Questions about the row below.
1) The entry just left of 832?
2) The minimum?
[435 832 225 489 760 548 423 639 375 729]
1) 435
2) 225

Read these off the array that follows. Indices start at 0.
1) Find the entry in the top-right corner.
2) Find the entry at row 0, column 1.
3) Find the entry just right of the smallest entry.
4) Find the entry just left of the smallest entry.
5) Find the bottom entry of the column that holds the largest entry.
6) Find the entry in row 1 and column 1.
7) Find the bottom entry of the column that holds the smallest entry.
8) Find the entry in row 0 and column 0.
[[ 15 -15  -2  -8  -5   6 -46 -20  22   3]
 [ -2 -14  -2  -7  -9   5 -23 -11  11  -3]
 [-48   1  -9  -7 -12  -4  42   9 -30 -14]
 [-23  -3 -25  -6   6 -13   4 -25 -29   0]
 [ 20 -42   6  26 -26 -25 -13   3   7 -24]
 [  1  20 -18 -19  24   8 -22 -29  -6  21]
 [-10  -8  -4  -6  -5   8 -12 -11   6   1]
 [  3 -17  -1  -1  -9   0 -22 -11  10  -4]
 [-17  13 -39 -17  21 -25   0 -37 -49   6]
 [ -9   4 -33  -8  19 -21  -6 -36 -37   7]
 [ -6  14 -39 -13  27 -26  -5 -40 -46  10]
 [ 16 -40   6  24 -25 -23 -11   3   6 -23]
 [-29 -11 -18   3   2  -4  12 -19 -20   0]]
1) 3
2) -15
3) 6
4) -37
5) 12
6) -14
7) -20
8) 15

a =
[[-50.3 -11.2 -16.0  12.1  36.7   9.3]
 [-46.0  -8.5 -20.2   1.8  33.2  -6.7]
 [-32.8 -18.1  -7.3  -2.0   2.7 -58.2]
 [-42.7  -8.9  -9.2  -0.5  37.7 -21.8]
 [ 49.8  17.0  13.2  -1.8 -39.1  20.4]
 [-20.1 -17.5   6.1  -3.9  -0.4 -56.2]
 [ -3.1   7.1  -8.9  12.2  27.4  48.4]
 [-37.1 -20.0 -12.1  -2.0  11.1 -39.5]
 [ 41.3   8.3  22.2  -7.5 -45.2  -2.2]
 [ 43.2   6.9  17.3   0.1 -33.6  12.5]]
Counting starts at 0.
The entry just right of -45.2 -> -2.2
The entry in row 2 and column 0 -> -32.8
Read off the entry just left of 1.8.
-20.2
Read off the entry at row 0, column 2.
-16.0
The entry in the top-left corner: -50.3
Read off the entry directly above 22.2.
-12.1
Read off the entry directly below -0.5.
-1.8
Read off the entry directly above -0.4.
-39.1
Read off the entry directly below 1.8.
-2.0
Read off the entry at row 0, column 1.
-11.2
Read off the entry just left of the smallest entry.
2.7
Read off the bottom-left entry.
43.2
The entry directly above the largest entry: -42.7
The entry directly below -21.8 is 20.4
Read off the entry in the top-right corner.
9.3
The entry just left of -20.2: -8.5
Read off the entry directly above -12.1.
-8.9
Read off the entry directly above -9.2.
-7.3
Read off the entry in the bottom-right corner.
12.5
The entry just right of 11.1 is -39.5
The entry just left of -8.5: -46.0
The entry directly above 41.3: -37.1
The entry just right of -17.5 is 6.1
The entry directly above the smallest entry -> -6.7
The entry directly above -33.6: -45.2
Read off the largest entry.
49.8
The minimum: -58.2
Read off the entry directly below the largest entry.
-20.1
Read off the entry at row 2, column 1.
-18.1
Read off the entry directly above 33.2.
36.7

Questions about the matrix below. Counting starts at 0.
1) Give the entry just left of the largest entry.
2) Give the bottom-left entry.
3) Give the entry at row 0, column 1.
4) Give the entry in row 0 and column 0.
5) Give the entry directly above 3932.
6) Give the entry at row 1, column 2.
7) Give the minimum.
8) Give the entry at row 1, column 0.
[[7645 3146 5238 5212 3859 5954 7266 7002 4392]
 [7645 3146 5238 5213 3859 5954 7266 7002 4678]
 [7645 3146 9568 3932 3859 5954 7266 7002 7718]
 [7645 3146 5238 5770 5200 6643 6987 7002 4678]
 [7645 3146 5858 6748 4436 5954 7266 7002 5584]
 [7645 3146 8504 4394 3859 5954 7266 7002 8084]
 [7645 2618 3959 5770 3617 5954 7266 7002 4678]
 [7645 3146 5238 5770 3859 7651 6864 7002 4678]
 [7645 3146 2861 6270 3859 5954 3217 8398 4830]
 [7645 3146 3507 6007 3859 5954 7266 7002 4678]
 [7645 3146 4946 4910 3725 5954 7266 7002 4678]
 [5734 3146 5238 9604 3859 3961 7266 9312 4678]]
1) 5238
2) 5734
3) 3146
4) 7645
5) 5213
6) 5238
7) 2618
8) 7645
